Each row has a hidden value; after the row comes its tier, the name of the range that the value falls in. Each part has its own.
[ -79   38 -110  -31    1  -20   12  -12  -71  -40  -83   95 -108 -145
  -10  -24   46   31  -17   41  -14   33   91  -14  -84   32  -45  -60
   -5 -171 -236   92 -102  -35   97   48   14  114 -107  175  -43  -85
   90   86]	z348
[  63  -89  165   46  123  217  378   76  129   74 -318   40   97   51
 -261 -272   94  179   31  291   45   65  162  -44 -127  587  756  111
  488 -266 -254   82 -374 -167  -83   -4  199   12    3  -86  -57 -100
  189 -125]	z748
[-344  -27  -48   36  152   23  129  -38  101  125  -68 -253 -144   52
  -92  -12   96  131   66  -20  -30  329 -127 -147    2  479  210   44
   44 -134 -270   88  -91 -247  -29  163   91   98   85   99  -50 -147
  104   76]	z263
[ 192  256  170  -91  133 -122   87 -226 -136 -122 -383 -191 -191  -54
 -196  -52  -72    6 -190   16  284 -159  123  319  201  108  -56  -71
  -59   41   67  -85   -5  274   67   94   34 -127   20 -109 -142 -107
 -100   45]	z88
[-114   -7   61 -183 -209 -241   79 -271 -150   67  -57 -423 -285    2
 -129  108 -309  315 -247  180   64  215 -178  597  307  492   33   65
 -157 -135  -88   17  370  352 -154  638  195  184  261  -53 -268  222
  -70  156]	z88
[ -64  181  -47  -87  243  -63   -7    2   50  -37 -105   18  -91   92
   22   23  135  -76  195  -85  -41   46   -4 -223    6  334  -74  139
  117   59 -201   51 -324  -35  200   -1   81   73   34  144   92  -46
   22  -33]	z748
[  18  -35  175 -205  111  282  197 -147  -16   39 -192 -274  -80  220
 -320  -81  -87  192 -110 -116   25  192  -42  164  -79  494  293   65
   74   12 -354 -136 -109  -78  132  292  -85  101   -7 -211 -240 -114
    0   15]	z299
[  17  273   68   30   76 -165  -86   18   40  -44   24   53  -33 -144
 -107  167   44 -144    5  -38  142 -204  -33  -20  161  -69 -336   21
  -63 -103  423  -30 -135  204  -50 -225   30 -163  357  235  182  115
  -21   58]	Z441
[ -29   67   37  -28  -26   23   60    9  -49  -42   65   58   41   -4
  -77  -46  -93   13  113   71  -61  122   44   85   16  108   85  109
   55 -113   -7   15  -81   13   19  115  110  111   48   18  -70   86
  129    2]	z748
[ -58   75  -47   -5   36   25  148  -84 -172  -94 -242  127   -3 -105
   -1 -191  -20   58  -20   81  -56  118  198  124 -118   44  161  -53
   57 -209 -332   57  -49 -128  111   60   24  119 -321   -1 -159 -230
  159  102]	z348
[ -19   79   85  -98  192 -108   71 -215 -223 -247  -25 -152 -197  114
 -188 -100 -101  -61  144   65  129  105   81  363  162  261  199   -2
  -38   15   94    1  -24  130   59  180  121   32   92 -144 -173  -60
   -5  -13]	z754
[   8  234   26  115   64  -53  199  -27  -33  -88 -177 -103   97   10
  -15  -98  -15  -23  145  187  153  -20  112  -22  218   58  178  150
   76  125  -27  -38   -2  -28   35  187  184   33  -33 -194  -81   21
   80  -81]	z748
[ 151  138   48 -120  260  159  131 -119   62  -32 -354 -112 -181  222
 -159    2   22  -45  -69    2  132   -8   79  -48 -111  349  152   72
  196  169 -253    8 -259   81  154   85  -39 -101 -107 -101   14 -178
  -63  -93]	z748
[-162  197 -198   82  159 -277 -119  155   99   35  -29   -1 -199  -46
  256   65  185   14  200  169  -85   16   73 -353   91   91 -257   91
   55  107 -137  265 -113   65  174   78  152   23   46  316  167   54
   19  -12]	z754
[-184  -37 -114   73  102   46  112  -22  -33   -1  -57 -199  -28    2
  -98   10   78   19  -52  104  153   16   57 -127  -73  -78  127  -90
 -110  -35  -52   38   62 -178   50  154  -32  -79   66   32  -23 -160
  -18  -29]	z88
[  13    8 -114  -79   41 -136   17   68   32   68 -195  131 -168  -61
  105  -35   66  127  -24  244 -124   35  137  -74 -125  323   54   54
  228 -170 -329  270 -213  126  102  117  169   72  -63  291   65   16
   55  -15]	Z441
[  29   33  128  -65   86   30    3  163  187  149   -1   24 -143    8
 -102  -44   47  168   76   88 -139  131   16  -93  -21  448   75  132
  252 -117  -74  160 -321  122   37    5  149   46  188  215   33  121
   98  -20]	z263
[-119  -51  -38  -69  142  -15  -32 -154   -5  -13   57 -240 -220  183
 -213  160  -95 -120  -50   11  108  147  -81   56  -96  162   55  -22
  -78  -42  160   66   -1   84  -58  190    0 -179  259  108   72  -21
  -78  -38]	Z441
[ -83   42  -57 -135  323 -212 -151  -11 -140  -92  214   10 -220    4
  -42  -13   31 -134  119  -53 -142  197   39   77 -170   73 -124  -71
 -176  -83  220  233 -168  106  234  -28   95 -124  190  353   70 -130
  -90  -35]	z754
[-139  -70 -113    4  106   96 -146  192   97   60  217  129  -52  -66
  -58  129  151  -83   29  -42  -38  -32   59 -347 -258 -235 -230 -106
  -72 -181  182  131 -236  -91   81 -225 -108 -125  220  417  196  -63
   34  -24]	z348
[ 131  -14  118  -40  318  386   18  197  255    5   88  138  -26  378
 -249   26   81 -144  208   47  -63   23  105 -337 -335  238  258  164
  395   99  123   88 -510   -8  102 -225 -101 -224  180   46  245   -6
   52 -232]	z518
[ 117   26  103 -123 -108   71   31   88   89  216 -225  -24 -102 -293
  -88  -16   48  275 -314   -9   80 -110   93  -27    7   29 -224 -100
  -28 -221 -141   24 -181  129   54   -1   35   63   54  249 -123  -35
   25   67]	z754
[ 116   -4  159 -120   34   87 -115   58  -63 -114  106  192   27  109
 -126 -144 -131  -90  245  -26 -121   82  235    0  -82  -56    7   68
  138 -123  108   -8 -290   60  112    0   64   42   24   80  -75  126
  185  -82]	z748
[ -37   46  -68   36    4  -77   80  239  255  286 -168  -30  -55 -162
  116   35  180  233  -78  236  -20  -23   42 -362   13  253  -39  100
  166 -108 -176  230 -226   36   16   58  234   28  139  338  110   53
   41  -75]	z518
[-113    0  -83  -77   36 -124 -138    5  -14   36  139  -31 -134  -25
  -16  165  -33  -54  -38   14  -17   47  -14  -41  -67  -61 -259  -34
 -142 -148  204  118  -38  124   12   47   35  -89  257  331  106   49
  -35    8]	Z441
[ 167 -120  220 -211   49  246  -27   68   58   50  -20  302  -37  -65
 -333 -122  -12   16  -43 -136 -127   59  121   40 -327  262  126  -43
  257 -454  -21   31 -554   35   27 -269  -11    4   93  293   -4  -25
  171   13]	Z441
[-137    7  -32  -45  -14  156   83  -90 -122  -94   -3  -40  -50    2
 -136  -35  -44   62   17  -46   10  121   28  109  -39   56   69  -32
  -56  -82 -251  -67   19 -136   90  154 -108  175 -101  -81 -177  -91
  109  118]	z263
[ -14   18  222   60   51  141  142  157   78   42   91   83  187  -75
 -229 -134   27   53  121   65   19   29   87  -39   28   78  224   62
  129 -274  311  -32 -263  -99  -99 -204  132  -31  279   62  -28   26
  182  -55]	z348
[-150  -91  -80 -128   24 -141 -164  -14    5  101  126 -250 -303   56
  -37  113  -70  105  -35   26  -85  225  -47  -13  -40  161 -172  -23
 -148  -39  -60  172   51  132   88  361   65   10  201  287  -32  102
  -52   18]	z299
[ 207 -128  169 -169  -40  -46  144 -156 -174  -21 -237 -109  -86  -45
 -299 -122 -181  150 -311  248  160  -78  186  455  -70  171  307 -115
   42 -302   86   37    9  261  -58  234  114 -133  155   14 -169    5
  -61  -49]	Z441
[ -27   60  -46  -82  131  -74 -109  -64 -243 -273   21  205 -151   19
  -48  -99  -22  -92  163   13 -114   36  220  164 -125  -35  -49  -86
   10 -123  -94   80  -93   40  217  -19  -93   45 -137  110  -54  -72
   94  101]	z299
[-116 -112  195   62   -8  163  372  -58   15   83   89 -180  165   33
 -399 -117 -157  117  -29  204   54  296 -119  311  -18  453  697  120
  122 -334  209  -13   -9 -118 -288  162  227  -23  331 -153 -124   22
  129  -48]	Z441
[ -84   94  134  -61  -39 -219 -140  118  115  168  274  -89 -148  -57
  -27  102 -128  125   83   74 -159  219 -120   94  198  257 -229  158
  -31 -158  366  155  -55  306 -104  107  270   21  470  320   37  311
   52   32]	z88
[   9   95   74   32  122  -12  101   18  117  123 -201 -141  -62 -105
 -142   26   75   28 -153   51  185  -48   38 -113   23   84   -2  -40
   -1 -122  158   46 -157   34  -60  -69  100 -183  190  166   47 -115
  -16  -41]	z518
[  54  -30  196   -2  193  -32  139 -141  -18  -64 -242 -242 -150  181
 -315 -157  -84    0   18  193  182   80  149  165   37  355  462   -2
  190  -95  112   40 -102   82  -94  184  158 -199  154  -99  -82  -39
   28 -105]	z348
[-159    4   -3  -53  -25   76   64    2   76  125   21  -83  -87  -10
  -83   47  -39  128  -19   -9  -74  232  -99  -14  -22  299   32   81
   29 -156 -165   52  -84  -43  -30  147   70  139   88  119  -54   10
  103   73]	z348
[ 198   20  290 -271 -237  212   75 -333 -244  -54 -222 -254 -215 -110
 -289  -22 -386  194 -420 -137  323    7  141  654  251 -187 -241 -209
 -313 -124  119 -272  182  314 -101  218  -82  113  -72 -257 -526 -119
   27  150]	z263
[ 115  -49  151 -127  -69  129   -9   79   -5   87   49   53   12 -149
 -217  -19  -67  110 -180  -17   21  -47   97   94 -109 -106  -96  -82
  -64 -263  183  -12 -153  110   23  -53   -9  -41  197  197  -79   26
   34    2]	z348
[ -93  148  -56    4   94 -160 -126   71  -34  -51   72   34 -131  -76
   72   30   51  -16  129   29  -52   16   89  -86   69  -72 -278   -4
  -77  -19   74  113  -67   81  135   -6   44   10   88  232   34   30
   43   48]	z263
[-130  194  -81  -32   17  188   59  127   88  109 -101   30   74  105
  257  185   52  167  -74   39  -33  -92   78 -265   40 -179 -420  107
  -31  113  -82  -35   13  -31  116  -86 -173   64  -30   18   44 -125
   28   40]	z348
[-172  296  -97  197  188 -336   96  -45 -120 -170 -186  -70   23  -89
  158  -56  110 -114  197  208  184  -92  168  -86  299 -114  -47   19
  -72   31  175   61   65  -49   20   -5  206  -74   26   18   30 -115
   47  -14]	z518
[ -49   81  -85 -149   46  -48 -237   26  -95 -101   58  217 -230  -27
   84   14   -2  -15  123 -104 -210   82  138  -36 -113  -32 -371  -37
   -8  -85 -221  115 -177   96  250  -12  -94  151 -138  284  -15    3
  106  135]	z263
[ -89  -26  -30   19  171   79   64  -51  -48 -117   18    7   -5  136
 -248   25   23 -132   44   66   46    8   31   -5 -221  103  255  -17
   80 -136   62   24  -96  -96   22   -7  -98 -163  147   50  115  -65
   11  -19]	z748
[-124 -123 -104  -23  111  -79  -62   -9 -131 -125  221 -129 -147  171
 -137   18  -62  -29  113  199  -53  123   68   83 -149   38  174  -25
  -61   -3   63  155  110   38  119  311  -15  -92  189   89   14   88
  -47  -60]	z299
[ 144  -40   44 -161  -64   32 -120   27 -103  -13  220 -243   78 -128
 -256  -28  -64  -88   20 -210  182  -69   42 -119   16 -389 -200  -55
 -382  129  102 -166  -80  -17  297  397   76   54  209   88 -198  181
  -97 -190]	z518
[-191   98  -50  -46   47 -139  -88 -127 -140 -116  157  -25 -105   38
  -30  105 -131 -125  105  -43  -37  175  -39  155   52   -6 -176   17
 -161 -125  196   26   62   65  -21   78   37   13  143  130    0   18
   54   94]	z748
[ -18   15   36    8  155  -27   80 -124 -110 -130  -75 -134  -46   88
 -204   -8  -50 -117  -18  116  207  -40  120  110  -13  -38  163  -69
  -49  -73  257   -4    0   31  -32   57   23 -208  167  -22   -4  -96
  -33  -74]	z748
[  15  322  -29  -16  152 -165  -89  -82  -37  -62 -185   63 -137  -95
   79   15   -3 -165   48 -109   11   37   89  -64   52  -62 -337   14
  -49   14   -5   54 -155  110  132  -65   71  -50 -123  181   43 -107
   45   65]	Z441
[ -15   66   19 -116 -110 -114   73 -104 -132    6 -118  -63  -89  -75
  -10  -44 -161  173  -91  121  -43  130   42  285   95  209    7   53
  -26 -150 -184   43   82  148   24  313  148  174  -32   28 -188   61
   60   86]	z518
[ -32  -20  148 -127 -144   33   46   56    3  106   91  205   36 -195
 -124  -54 -104  165  -26   -1 -176  175  -19  208  -17  290   15   67
  103 -482   39   45 -234   75 -117  -83  170  198  174  249  -90  109
  213  119]	Z441
[ -37  -56   87   48 -115   50   -7  178  114  156  151  -10   -1 -162
 -121  -45  -43  130   11  123  -31  110   61  -80    8  -41   16   12
   18 -224  160   99 -104   30  -86   63  158   23  216  214  -53  149
  151  -23]	z88
[ -55  167 -171  -99  180   10  -14  -43  -97  -96  -21  260 -100 -158
   25   27  104 -166   26 -166  -97   92   16  -44 -238   37 -184  -44
  -62 -133 -203  112 -292  -63  227 -191  -31   83 -181  270   70 -256
   44   88]	Z441
[ 326 -197  135 -188   28   30 -105   78   38  110 -103 -218 -150 -163
 -440 -135   66   75 -221  -36  194 -197  159 -124 -221  -24   94 -187
  -50  -68 -108   25 -292  125  275  319   48 -154  225  274  -98  138
 -153 -191]	z754
[-129  162  -33   47  299 -191  -42 -133  -64 -205  -11 -177 -175  282
  -63   36  -28 -231  282   90   86   99   50  -27  104  166   87   93
   36  160  174   67  -19   58   48  153   87 -162  148  -30   97    4
  -18  -76]	z518
[-326 -302 -221  -41   64 -152  148  -44 -202  -63  315 -404  -91   67
  -51  -46    7  118  166  309  112  242  -16   91   80  173  410  -22
 -262    3  -17  176  187 -147   71  598  300  173  302    1 -202   12
  -81 -202]	z754
